Each row has a name. Each question is about the rows just above it.

Columns, left to right: P H S X E R K
mabe: [  3  -2 -26 -59  26  -4  13]
gifep: [ 26  -8 -21  28 -21 -17  25]
Nasur: [-29  -6 -15 -26  55 -26  26]
gito: [-101   29 -102 -102   68   29   29]
Times [29] occurs in gito:
3
Times [-21] occurs in gifep:
2
Which column holds [ -29 -101] top down?
P
Count of [-103] in gito:
0

Columns, left to right: J N Q D T M C U V G
Naso: [ -5  85 -60  -5 -47  -5  85  41 -40  85]
gifep: [ 24 -54  -6  10  58  -7  19 -18  58 -17]
gimu: [ 86 -34   4   4  60   4  -2 -45  22  39]
nis: [ -8  -6   6  84  -7  31 -23 -12  24 -18]
rigek: [ 53 -79  33  -2  76 -61  -6   2  67 -34]
Val: [ 18 -16 -19 -67  41 -30 -29 -19 -17  79]
Nasur: [ 32 -77  27  29  67 -42  -6 -18  67 -35]
vifud: [ 31  11 -60 -47  30   5   4 -13 -13  52]
mabe: [ 33 -72   4  11  79 -41  -3 -22  73  -6]
ratig: [ 29  41 -16 -66 -12 -77 -40  49 -44  48]
kob: [-36  38  -3  -2 -13  -3  -3 -26  13  38]
gito: [ 10  31 -13 -67  -8 -60 -22  44 -45  36]
Times [85] occurs in Naso:
3
Which column holds [ 41  67  30  79 -12] top down?
T
Which column holds [-79 -16 -77  11 -72] top down?
N
Count of [3] in gimu:
0
Count of [-3] in kob:
3

Columns, left to right: F Z A Y L
Naso: [ 62  28 -52  42  31]
gimu: [  3 -66   3 -66  70]
mabe: [-28 -65  30 -29  62]
Nasur: [43 43 43  4  4]
gito: [-102    3   18  -77   80]
nis: [-69 -65  11 -31 -11]
Val: [-33  11  21 -65  67]
rigek: [-40 -58 -45  47  56]
vifud: [-34 -39   9 -74  60]
ratig: [-22  40 -60  15 -32]
kob: [ 41 -44  35   0   6]
gifep: [-27  18 -44  53 -37]
How many times does gimu hold [-66]?
2
[ 11 -58 -39  40 -44  18] is in which column, read top down?
Z
Count of [43] in Nasur:
3

Columns, left to right: zudo Kad dodul bodob lida zive golu
gimu: [-23 -39 -15 -43  44 -19  63]
vifud: [ 23 -13 -33  55 -59  40  -2]
gifep: [ -1  44 -39  10 -39  -1  55]
Nasur: [ 67  55  55 -23  68 -77  18]
rigek: [ 35  88  27  19  20  -8 -30]
Times [44] occurs in gimu:
1
Which column holds [-13  44  55] top down?
Kad
How many times does gifep hold [0]?
0

Columns, left to right: fes tef Nilo lopar vari
Naso: [-26 -18   7  -4  32]
gimu: [17 81 81 -5 -1]
Nasur: [-9  0  1 -2 -1]
Which column holds [81  0] top down?
tef
How many times does gimu hold [81]?
2

Columns, left to right: Tur zegom Zes San zofud
Val: [  8 -29  68  14  12]
kob: [-15   6  33  40 -22]
mabe: [ 22  22  68  22 -37]
gifep: [-14 -51 -19  29  36]
rigek: [ 62 -28  66  36  12]
ratig: [-14  41 -14 -26  41]
gimu: [ -5  13  29  -5 -37]
vifud: [-13 -34  43  36  49]
gito: [ 28  28 -18  28  40]
Nasur: [-47  -9  18 -21 -34]
Times [22] occurs in mabe:
3
How many times does gito hold [28]?
3
[-51 -28] is in which column, read top down?
zegom
Count of [13] in gimu:
1
Count of [41] in ratig:
2

Columns, left to right: guvad gef fisi Zabil sel lum sidin
Naso: [ -9 -43 -20  -9 -20  26 -19]
rigek: [-78  43 -78  42 -78  43  78]
kob: [ 51  47 -24 -22  11 -22  47]
nis: [106  66 -49  16  -4 -40 -21]
How many times does rigek hold [43]?
2
Count of [-23] in kob:
0
Times [-20] occurs in Naso:
2
Count of [-39] in nis:
0

Columns, left to right: Duto ruvo far togon
kob: [53 38 15  4]
Val: [-37  11 -37  65]
gifep: [-62 -46  -5  46]
gimu: [ -7 -34  12 -63]
rigek: [  7  -2 -20 -46]
Nasur: [28 52 28 16]
ratig: [33 32 33 33]
mabe: [ 0 45 62 44]
Naso: [ 24   8   1 -19]
nis: [24 51 52 32]
gito: [-44  53 -65 -21]
How many times does ratig hold [34]?
0
[ -5  12 -20  28  33  62   1  52] is in which column, read top down?
far
Count of [33] in ratig:
3
Times [53] occurs in Nasur:
0
Count of [11] in Val:
1

Columns, left to right: marez Peb radop sog tiz
nis: [ 54 -59  54 -49  85]
gifep: [-20  50 -40 -15 -77]
rigek: [ 10 -82  27  10  10]
Naso: [ 53 -69 -80  48  46]
mabe: [-104    3  -78   70  -21]
ratig: [ 58 -67 -81  97  46]
Val: [-38  64  -8 -11 -42]
gito: [-45 -84 -69   9  79]
kob: [-31  82  55  -8 -69]
vifud: [-53 -57  52 -14 -19]
[-20  10] is in which column, read top down?
marez
Count of [10] in rigek:
3

Columns, left to right: gur Seb gamon guv Luval Miger Pufir gasu vok
gito: [-17 -14  94 -59  42 -83  20  23  36]
gifep: [  4   7 -43  49  -9  62 -36  -1 -36]
Naso: [-53  21  35  13  74  17 -13  11  15]
ratig: [-34  13 -18  50  28  72 -31  -4  -3]
kob: [ -2   2  13 -18   3 -27  19  -6  14]
mabe: [-17 -14  94 -59  42  22 -29  46   6]
nis: [ 16  -2  16  -3  -2 -37  16  -2  16]
Which column holds [11 -4 -6 46 -2] top down?
gasu
[ 3 42 -2] is in which column, read top down?
Luval
How many times does Naso hold [35]?
1
Which column holds this, read top down? [-17   4]
gur
Count of [-2] in nis:
3

Columns, left to right: segak kisi Popo kipa depu vupin bag zevul bivat pofum
Nasur: [ 68  64  78 -15 -49  -3  20 -29  37 -42]
gito: [ 59   3  57   3 -80 -62  67 -43 -62 -61]
rigek: [ 68  64  78 -15 -49  -3  20 -29  93 -42]
Val: [ 68  64  78 -15 -49  -3  20 -29 -74  58]
kob: [ 59   3  57 -42 -80 -62  67 -43  -1  22]
Which column holds [-43 -29 -29 -43] top down?
zevul
Whose row is [ 68  64  78 -15 -49  -3  20 -29 -74  58]?
Val
Times [-62] occurs in gito:
2
Which column holds this, read top down? [59 68 68]
segak

